The three nearest rows among all rows above each row, by straight-line distance, nearest first (none for the first four rows)
1: -2.2  -5.1  -19.0  7.7  8.4  40.4  12.7  -2.2  -10.6  -3.4  17.8  24.5  3.5  17.0  1.8  22.6  2.3  -2.3  5.1  -3.6  15.8  1.2  10.1  -1.3  20.1  37.5  7.8  15.5  23.5  3.0  3.2  4.4  3.8  22.8  6.9
2: -3.3  0.0  0.4  -4.6  24.7  1.4  9.8  1.5  6.0  -8.5  13.9  13.5  6.8  -2.7  1.0  -20.1  8.3  17.6  -6.4  21.8  -0.8  -7.2  13.9  1.2  3.3  36.7  -5.1  2.3  22.8  4.3  10.4  9.1  -1.9  -3.1  -11.8
3: -2.2  18.3  -13.3  0.8  12.8  52.4  -4.1  2.1  -2.8  -10.1  23.8  8.8  -4.5  26.2  12.3  10.2  6.7  0.1  13.8  7.5  23.3  5.6  28.3  -4.9  27.3  51.1  1.9  1.5  -4.3  -5.4  5.7  -0.1  -4.6  24.0  -4.2
4: -8.0  2.1  -2.8  -8.3  10.6  1.2  -0.7  -6.0  -7.4  -2.9  18.0  12.3  5.1  -6.5  10.1  -0.4  -9.7  -3.8  -1.4  19.6  15.4  1.1  16.9  6.6  14.0  27.4  -10.2  3.7  18.1  2.1  1.3  -1.4  -4.9  9.2  -12.5
5: 4.9  -6.8  13.9  -2.2  20.7  5.3  -1.6  -2.0  14.0  10.4  13.8  20.2  19.0  3.0  -11.6  -14.3  1.8  19.3  -8.8  35.6  12.4  -5.1  10.7  7.3  -17.7  35.2  -0.1  -8.1  17.8  -0.3  -0.1  15.8  -2.2  10.5  -6.2 => 2 4 1
6: 15.3  8.6  3.0  -1.7  -0.4  77.9  -12.1  12.4  -33.2  0.0  22.7  37.1  -15.3  38.2  22.6  38.1  1.2  -18.8  0.1  -3.9  32.0  18.8  13.0  -0.5  9.4  30.3  2.5  20.1  -3.1  4.4  11.6  -9.9  -8.0  21.5  5.0 => 3 1 4
7: -10.4  -5.2  -19.5  13.6  23.2  6.6  0.1  7.1  -1.0  -17.5  31.2  13.9  -4.7  7.8  15.9  -2.7  -8.4  4.1  -4.9  26.4  13.8  -4.3  11.9  5.8  25.9  26.5  -6.9  2.4  29.8  8.5  3.6  -8.1  3.5  27.2  -27.8 => 4 2 1
8: 10.2  2.2  3.0  -4.6  23.8  0.8  13.4  3.9  -5.1  -3.2  4.3  32.1  24.1  0.1  3.1  9.0  -1.7  9.9  9.2  12.2  7.1  -7.2  11.3  17.4  7.9  21.8  0.7  -2.0  3.6  8.7  -2.0  9.8  13.7  6.0  7.4 => 4 2 5
9: 17.0  11.1  -17.2  -3.1  12.1  7.1  -11.0  22.9  -17.3  -21.0  7.2  50.2  19.7  4.9  -0.2  7.8  6.4  -8.0  30.9  16.4  8.9  6.7  11.2  3.0  1.9  5.7  1.6  12.5  11.3  9.9  12.6  -0.3  26.0  9.7  38.9 => 8 1 4
10: 10.7  2.9  -11.6  2.4  13.6  20.5  0.9  20.6  -10.5  4.2  15.3  32.7  23.4  18.8  8.4  19.6  -1.5  -11.9  24.7  12.7  -2.8  2.5  9.2  -1.0  8.6  4.1  -6.7  12.2  5.6  -14.0  6.7  16.8  19.5  7.2  45.9 => 9 8 1
11: 17.3  16.1  -10.9  4.5  26.3  -1.8  -9.4  20.6  -14.8  -5.5  -1.0  35.1  31.7  0.7  2.0  2.2  11.4  -1.1  33.7  15.0  -0.5  11.5  12.0  6.4  13.8  -2.8  4.7  16.8  13.5  -3.8  8.3  25.8  31.9  9.6  51.8 => 9 10 8
12: 21.7  -2.5  11.5  9.0  3.2  19.9  0.2  19.6  -5.4  -13.5  1.5  37.8  34.7  16.0  -7.4  -1.6  2.9  -8.9  19.5  9.8  4.6  8.9  4.8  12.9  -5.4  12.3  9.8  9.1  13.2  -14.7  -0.3  16.5  33.0  3.8  30.7 => 10 9 11
13: 16.6  -6.8  -12.6  11.6  19.0  -33.4  6.6  36.2  4.4  -1.2  -9.3  21.5  51.4  -19.5  -7.7  -24.3  24.2  0.7  48.3  44.1  -0.2  4.6  4.4  22.9  3.5  -2.4  4.9  34.8  18.5  -5.1  6.9  43.0  33.5  -6.8  63.4 => 11 12 9
14: -6.2  -3.0  7.1  7.6  23.2  7.5  5.5  0.7  5.0  2.3  17.5  9.5  -5.6  -1.4  1.8  -6.2  -6.5  4.3  7.8  26.2  7.1  -1.0  24.4  20.8  13.5  38.7  -7.6  4.8  14.3  0.2  -4.5  -3.8  3.4  18.5  -5.1 => 4 2 7
15: 18.2  8.0  -19.1  26.4  22.3  -15.9  -6.5  50.9  -11.8  -4.7  6.9  44.4  60.7  -16.7  -1.1  16.0  24.8  2.7  64.0  28.0  -3.6  22.0  8.2  15.2  4.1  -14.8  -4.9  42.3  1.9  16.2  11.7  40.7  51.2  -1.0  75.5 => 13 11 9
16: 16.9  18.1  -18.2  -2.0  28.9  2.2  -8.7  13.9  -6.1  -3.1  4.6  31.9  21.6  -1.3  17.9  9.4  2.5  -3.6  25.9  16.2  5.0  25.1  7.6  12.6  4.3  7.1  11.7  9.1  7.0  -4.1  21.5  12.5  21.8  4.5  30.5 => 11 9 10
17: 14.7  -4.4  -7.4  7.0  16.3  -8.0  -3.2  29.1  -13.4  -10.7  12.0  28.9  24.7  -8.4  -2.2  9.0  -13.2  -6.0  19.3  22.7  -0.2  2.0  10.1  10.1  7.3  9.8  -5.9  -9.5  24.0  8.0  9.3  13.2  22.8  0.1  16.8 => 8 9 16
18: -19.7  -27.0  -11.5  -8.3  30.8  2.5  10.7  4.8  9.4  -11.9  2.0  -19.3  24.4  10.4  -5.5  -36.0  -5.4  20.5  -15.5  35.4  13.5  -21.0  14.7  19.9  45.3  58.7  -20.9  -18.0  12.7  3.1  0.0  6.9  -6.1  11.4  -28.3 => 2 14 7
19: -13.9  -4.9  -11.2  -10.5  27.0  21.7  -18.2  2.8  -2.8  -4.0  26.6  8.8  17.8  17.0  4.0  -7.5  -1.1  -9.5  -6.9  30.2  19.5  -7.1  13.7  5.3  27.7  32.4  -15.0  4.0  19.4  0.7  -4.4  -2.8  3.2  9.0  -23.7 => 4 7 14
20: -0.8  -1.1  -7.5  0.5  22.5  55.6  -6.0  -2.0  -11.8  8.8  22.5  7.7  -2.7  58.6  21.5  12.7  -1.0  -0.1  -4.6  10.2  32.4  6.2  14.3  -1.5  34.9  42.0  -1.3  1.5  2.4  -6.7  0.9  3.1  0.4  37.9  -5.6 => 3 1 6
21: 27.9  0.7  4.4  28.7  27.7  -13.7  10.8  50.6  -0.7  11.7  -0.2  52.4  66.7  7.8  -0.9  7.5  39.5  13.9  82.5  28.6  4.2  9.8  -1.5  29.9  -0.6  -9.6  -16.9  47.4  13.3  -5.0  19.3  53.1  50.9  7.2  99.9 => 15 13 11
22: -1.3  -0.4  -8.7  14.5  24.3  -7.0  1.4  -5.4  -0.8  -7.1  12.2  12.7  17.6  -8.6  -10.5  -3.8  5.0  2.9  -11.5  31.6  1.4  2.5  15.8  10.7  11.4  32.3  10.2  -7.8  21.6  0.9  5.7  3.9  -5.8  13.6  -5.5 => 2 4 14
23: -3.3  3.1  0.0  -6.7  16.6  51.4  4.7  12.9  3.9  -8.3  14.2  -2.5  -1.9  28.2  0.9  6.0  -7.5  -7.2  0.1  9.3  20.8  2.3  31.1  -1.7  26.2  53.1  3.4  4.2  26.4  4.1  -7.7  6.2  5.4  11.2  3.8 => 3 1 20
24: 15.6  12.3  -6.1  10.1  9.0  42.4  1.5  -3.4  -8.3  2.3  28.4  22.1  -3.7  9.8  9.2  11.9  -2.4  -6.8  2.4  3.4  15.8  -3.7  -1.9  7.0  6.4  32.3  3.7  3.1  14.6  0.0  13.0  -6.9  0.7  18.2  0.5 => 1 3 4
25: 24.2  2.1  -17.3  22.5  29.9  -31.1  -11.5  35.6  12.0  -5.7  -5.9  33.7  40.2  -18.9  -5.0  -11.2  10.9  5.3  48.6  36.3  -7.7  1.5  -0.5  35.2  7.3  -13.5  6.4  14.9  18.7  -4.7  17.3  27.4  37.8  0.1  46.5 => 13 11 15
26: 4.8  8.9  -18.8  -2.9  13.5  37.2  -7.4  9.5  -18.6  -4.3  32.7  22.4  -15.2  20.1  10.5  12.6  -6.3  -5.6  10.7  3.4  4.4  2.6  19.8  1.4  19.1  25.7  -2.5  2.6  13.9  -0.2  0.3  10.9  1.8  22.4  -8.0 => 24 1 3
27: 40.3  1.7  7.8  6.7  15.9  -1.7  -6.9  61.8  -12.5  6.5  -5.6  47.3  37.1  -2.6  8.5  21.1  27.2  13.0  57.4  20.0  5.3  20.0  -8.4  13.4  21.0  -12.2  -5.0  33.2  18.3  6.8  27.8  35.1  50.6  10.2  92.4 => 15 21 11
28: 4.4  21.5  -7.4  3.8  12.5  50.2  -0.2  2.2  -23.2  -6.9  25.1  34.2  -13.6  26.9  4.9  22.5  -5.5  -14.8  -1.1  9.2  25.5  10.6  21.9  -4.7  24.7  30.3  -10.8  6.5  4.8  -3.0  3.5  2.5  -8.9  50.2  -7.5 => 26 3 20
29: 4.9  10.7  -3.4  -2.9  3.5  63.4  -11.5  16.5  -16.4  11.5  31.5  28.5  0.8  25.6  10.5  -2.4  -6.3  -7.1  2.3  10.8  29.1  4.2  7.2  -8.4  31.7  56.2  -8.9  2.3  5.5  2.1  2.8  1.9  -0.2  25.2  -6.5 => 3 20 28
30: -11.7  -0.7  -14.4  3.6  27.5  -20.1  -1.8  4.0  11.7  -17.5  -1.2  22.3  27.4  -14.9  -14.0  -22.5  2.5  -16.2  17.5  22.0  -6.3  -3.9  10.6  12.5  18.1  7.9  2.0  6.8  18.8  7.4  4.1  7.9  12.3  13.1  11.8 => 22 17 8
31: 23.0  -8.1  -6.5  2.2  28.4  -4.4  3.0  29.1  -3.7  -7.7  -5.0  42.5  24.1  -2.5  -5.4  -7.1  6.0  5.0  31.8  24.2  -4.2  18.0  12.1  19.0  25.0  -15.5  14.9  21.9  10.5  -0.9  17.1  6.2  21.4  3.3  34.8 => 11 16 9
32: 38.0  15.3  7.8  19.5  10.4  28.6  0.1  36.3  -13.4  7.0  6.2  41.7  48.0  -1.5  21.6  39.8  28.1  8.4  73.0  11.1  -2.6  12.7  10.8  18.1  -5.1  -1.8  3.2  27.3  8.5  -12.1  19.8  34.0  48.2  16.2  99.8 => 27 21 15
33: 8.1  4.4  0.0  6.6  17.9  13.2  -5.0  10.6  -2.4  8.4  13.0  38.3  25.5  -0.3  -5.3  9.2  -3.1  -1.7  25.1  14.6  14.2  -3.2  5.6  -7.5  5.1  10.6  8.6  5.4  17.2  1.9  9.1  14.9  11.3  1.5  14.6 => 8 17 10
34: 5.1  -1.6  -4.0  8.8  14.6  17.0  -4.1  1.5  -13.6  -4.8  36.8  17.0  -6.5  9.7  8.0  2.4  -6.6  -3.2  -5.9  19.3  13.8  -2.3  21.5  5.8  18.3  27.5  3.6  -7.0  22.7  0.8  -0.5  -5.9  -2.4  11.3  -10.2 => 4 7 26
35: 2.1  1.1  -5.1  -0.9  10.5  17.4  -0.7  3.5  -10.7  -2.7  11.6  24.2  18.3  10.5  9.9  11.7  2.7  -9.7  21.8  9.4  6.5  -3.2  19.6  6.8  -0.2  9.5  -8.5  -3.5  11.1  -9.3  8.1  7.6  -2.3  25.6  10.2 => 33 8 10
36: 31.4  -9.2  11.4  19.8  20.3  -17.7  3.4  34.9  9.1  -3.9  2.4  43.2  56.3  -7.8  1.5  -2.5  32.0  9.0  64.1  17.7  4.1  18.2  -2.0  28.1  -3.2  13.9  4.3  30.0  8.7  7.0  21.4  53.5  59.9  -2.6  85.9 => 21 15 27
37: 8.7  -9.0  8.6  -2.9  20.8  0.5  -5.0  8.7  10.7  -10.1  -0.4  20.9  16.1  -17.9  -3.8  7.4  -3.9  1.3  5.7  32.2  3.0  2.9  10.9  6.9  6.0  7.7  7.6  10.9  10.3  -2.3  6.6  15.5  13.2  -4.6  18.6 => 8 33 17
38: 34.3  0.4  5.3  16.2  32.0  -12.6  -8.3  59.2  9.2  3.0  -5.1  35.5  65.1  -5.7  -7.0  9.2  26.1  17.5  83.3  25.9  -3.2  31.8  -11.5  36.5  14.3  -6.8  -2.1  57.5  15.9  1.3  24.2  59.3  48.2  6.0  99.9 => 21 36 27
39: 39.7  13.6  -14.9  14.7  2.1  73.4  -5.5  44.4  -50.4  -3.7  19.1  66.7  34.3  15.8  16.6  59.3  15.8  -14.7  73.5  -5.2  10.7  39.3  3.3  -5.1  -6.0  -19.8  4.3  26.6  1.8  -20.5  23.7  36.9  39.8  20.8  83.7 => 32 27 10
40: -6.3  -5.4  -8.6  2.9  9.0  66.8  4.2  -3.0  -19.5  5.7  27.7  7.3  0.8  42.7  16.9  14.6  7.9  0.5  -7.3  23.1  24.2  6.7  23.7  -5.6  31.3  51.2  5.2  4.2  14.0  0.0  -4.1  2.5  -3.1  29.2  -2.2 => 20 3 29
41: -8.9  8.8  -7.2  -8.6  8.5  28.2  5.9  -8.2  -12.3  -0.7  20.7  11.6  3.5  12.0  7.2  -1.2  -15.1  -13.9  -1.6  12.9  8.1  4.1  25.4  -1.6  24.4  34.7  -3.2  8.9  20.6  3.2  -1.1  -7.2  2.4  21.7  -5.2 => 4 34 26
42: 18.9  2.8  -8.0  9.6  28.8  -9.9  0.8  42.0  -0.7  -4.9  -5.4  34.7  48.9  -19.9  9.1  -6.3  16.5  3.2  43.6  27.2  -7.2  -3.8  13.6  17.8  -1.3  -5.8  3.5  26.1  2.9  2.1  -3.9  46.0  44.6  -6.1  56.7 => 13 25 11
43: 11.5  29.0  -8.2  5.9  -0.4  74.4  -9.4  16.5  -43.3  10.8  42.8  34.0  -21.9  32.5  24.4  46.6  1.1  -27.9  14.9  -9.6  18.3  16.0  22.4  -10.7  8.2  32.3  10.0  -2.1  10.8  -5.4  19.0  -6.6  -11.1  6.7  19.7 => 6 28 26
44: 20.8  5.3  -13.8  3.3  20.7  14.0  3.7  13.5  -11.1  -2.9  7.2  36.1  9.4  -1.7  -5.3  5.7  -12.2  -18.9  1.8  14.2  11.6  -2.8  1.2  -0.8  6.7  14.9  -7.4  12.8  7.2  -5.2  11.6  4.2  6.5  13.4  7.4 => 33 35 8
45: -8.2  -2.8  10.3  -0.2  21.1  67.9  7.1  1.3  -1.4  1.5  35.5  -2.3  4.7  48.8  7.8  -5.6  11.8  5.3  -15.4  17.0  30.0  -3.7  26.6  0.4  55.5  77.7  -5.2  -10.8  10.9  5.2  -7.3  -9.4  1.9  35.1  0.7 => 40 20 23
46: 13.2  1.5  -7.1  -4.3  26.9  6.2  0.7  2.3  -3.2  -13.3  0.6  14.6  11.2  -18.8  -7.3  7.2  -3.6  1.1  8.6  22.1  7.0  0.9  10.8  11.6  19.8  14.1  -5.1  10.0  12.1  -10.3  13.9  3.9  17.3  14.7  11.6 => 37 44 8
47: -9.0  -14.8  -23.6  -2.2  36.9  10.9  -8.2  -7.0  1.5  -10.2  21.9  2.8  -4.2  22.0  9.3  -39.1  -7.8  16.4  -21.0  49.0  26.5  -24.7  10.6  20.4  45.2  58.2  -6.8  0.6  22.1  19.4  2.0  -13.4  -4.5  15.8  -24.1 => 18 19 7
48: -4.4  -0.3  -3.0  4.3  28.7  10.3  -9.3  -9.6  0.3  -5.4  15.7  18.2  5.5  -1.3  3.7  -15.7  -3.1  4.0  -7.4  17.2  9.4  1.8  15.7  14.6  34.6  38.9  -5.0  9.0  15.1  7.8  -2.3  -6.4  -4.2  32.2  -1.7 => 14 4 41
49: -2.0  -20.9  3.0  1.5  25.9  19.5  5.2  -3.6  1.2  13.8  8.8  24.3  13.3  4.3  1.3  -3.8  -11.8  -5.8  -1.5  25.7  10.8  0.8  14.9  -7.0  -3.4  42.1  6.3  -13.0  25.0  4.6  3.0  6.3  3.8  14.5  7.7 => 5 14 22
50: -5.4  -0.2  -3.6  -8.8  21.6  49.7  7.3  8.3  -0.3  8.5  19.5  4.9  0.9  30.0  4.1  2.4  -3.7  -4.5  -6.1  22.2  35.1  -1.1  19.7  -8.7  49.4  53.9  -4.6  4.6  16.9  2.0  -4.2  7.0  4.7  21.5  -9.2 => 23 40 20
51: -12.6  7.3  4.3  -0.6  -1.7  73.0  0.7  -9.5  3.5  0.3  43.4  3.5  -3.9  76.9  19.6  4.2  6.3  -6.5  13.1  13.2  42.8  5.0  18.0  -3.4  61.4  81.5  -11.2  7.5  15.5  -5.8  6.0  9.4  -1.0  27.4  -12.0 => 45 20 40
52: 18.1  -11.5  -16.7  11.8  44.3  -30.7  -7.7  24.1  2.0  -11.1  -7.3  38.2  44.0  -17.9  -15.7  -5.2  20.4  4.8  57.6  31.1  4.9  12.1  3.1  23.2  17.8  -17.7  -5.6  15.1  20.8  8.7  20.2  41.7  41.3  -1.7  62.2 => 25 13 42
53: 47.6  1.7  0.0  18.8  30.5  -2.9  -6.0  67.2  -16.5  16.0  -0.1  62.9  65.4  1.9  1.7  28.8  36.0  15.2  99.9  14.0  -3.0  27.5  -1.7  23.3  1.1  -13.3  5.8  53.1  13.1  -17.8  27.1  52.4  55.2  5.2  99.9 => 21 38 27
54: -10.5  -2.3  -11.5  18.6  27.4  35.0  -4.0  19.3  -3.9  -1.0  27.2  -6.1  -3.2  27.2  9.0  -15.7  1.9  -13.4  -14.8  34.9  27.0  5.7  21.9  6.9  57.8  64.9  -15.0  -13.4  14.4  4.8  5.9  4.3  -9.3  15.9  -21.8 => 50 19 45
55: 25.7  1.2  1.4  12.3  27.3  1.0  4.9  31.3  -8.5  10.0  -0.1  44.8  42.0  4.1  5.9  9.1  20.0  4.6  42.0  21.9  0.2  13.8  4.6  14.1  3.4  -8.6  9.6  25.5  14.7  11.1  31.1  26.9  36.7  7.0  72.7 => 11 27 42
56: 5.5  29.2  5.9  14.9  -7.0  99.9  -1.9  23.3  -23.1  15.8  33.9  19.9  3.5  56.4  31.5  27.3  -2.9  -21.4  2.3  2.7  39.3  14.1  32.9  -9.3  40.7  62.2  -5.8  13.5  -4.7  6.4  1.0  -9.0  -0.2  35.1  2.3 => 6 29 40
57: -2.7  5.6  -0.2  -0.3  19.4  49.9  -17.8  -6.6  14.0  9.8  15.0  5.0  5.8  37.0  9.4  6.6  0.7  4.3  2.3  6.3  25.1  -2.7  23.0  -13.7  37.5  57.7  -9.3  -8.7  8.5  1.1  -7.7  1.2  -0.9  22.3  -11.1 => 50 3 20
58: 16.6  -6.0  -7.8  -3.4  23.9  -11.7  -3.6  11.4  -4.3  -6.4  -10.5  44.8  34.5  -16.9  -6.7  -7.8  12.3  -8.1  41.9  24.4  1.2  0.7  -0.2  8.0  18.0  7.6  3.5  13.4  8.2  -0.4  12.0  21.2  31.1  13.0  43.6 => 11 31 9
59: 32.0  -8.3  9.5  8.0  29.2  -4.8  -7.7  41.0  -9.5  7.5  -1.5  42.5  66.7  -2.1  7.4  8.0  35.8  13.4  86.6  26.4  -2.0  24.4  6.3  29.0  -2.4  -9.1  -0.1  39.8  11.6  5.8  19.6  52.2  47.1  -12.9  99.9 => 21 38 36
60: 8.6  2.4  -8.6  -1.8  21.2  18.5  0.4  8.6  -1.2  1.0  21.2  13.6  -17.3  10.7  11.2  4.5  -5.2  -4.1  -1.9  25.5  13.0  -3.9  16.3  0.8  24.3  39.9  -10.1  2.6  20.0  8.5  7.2  -2.4  9.1  33.3  -14.0 => 34 7 41
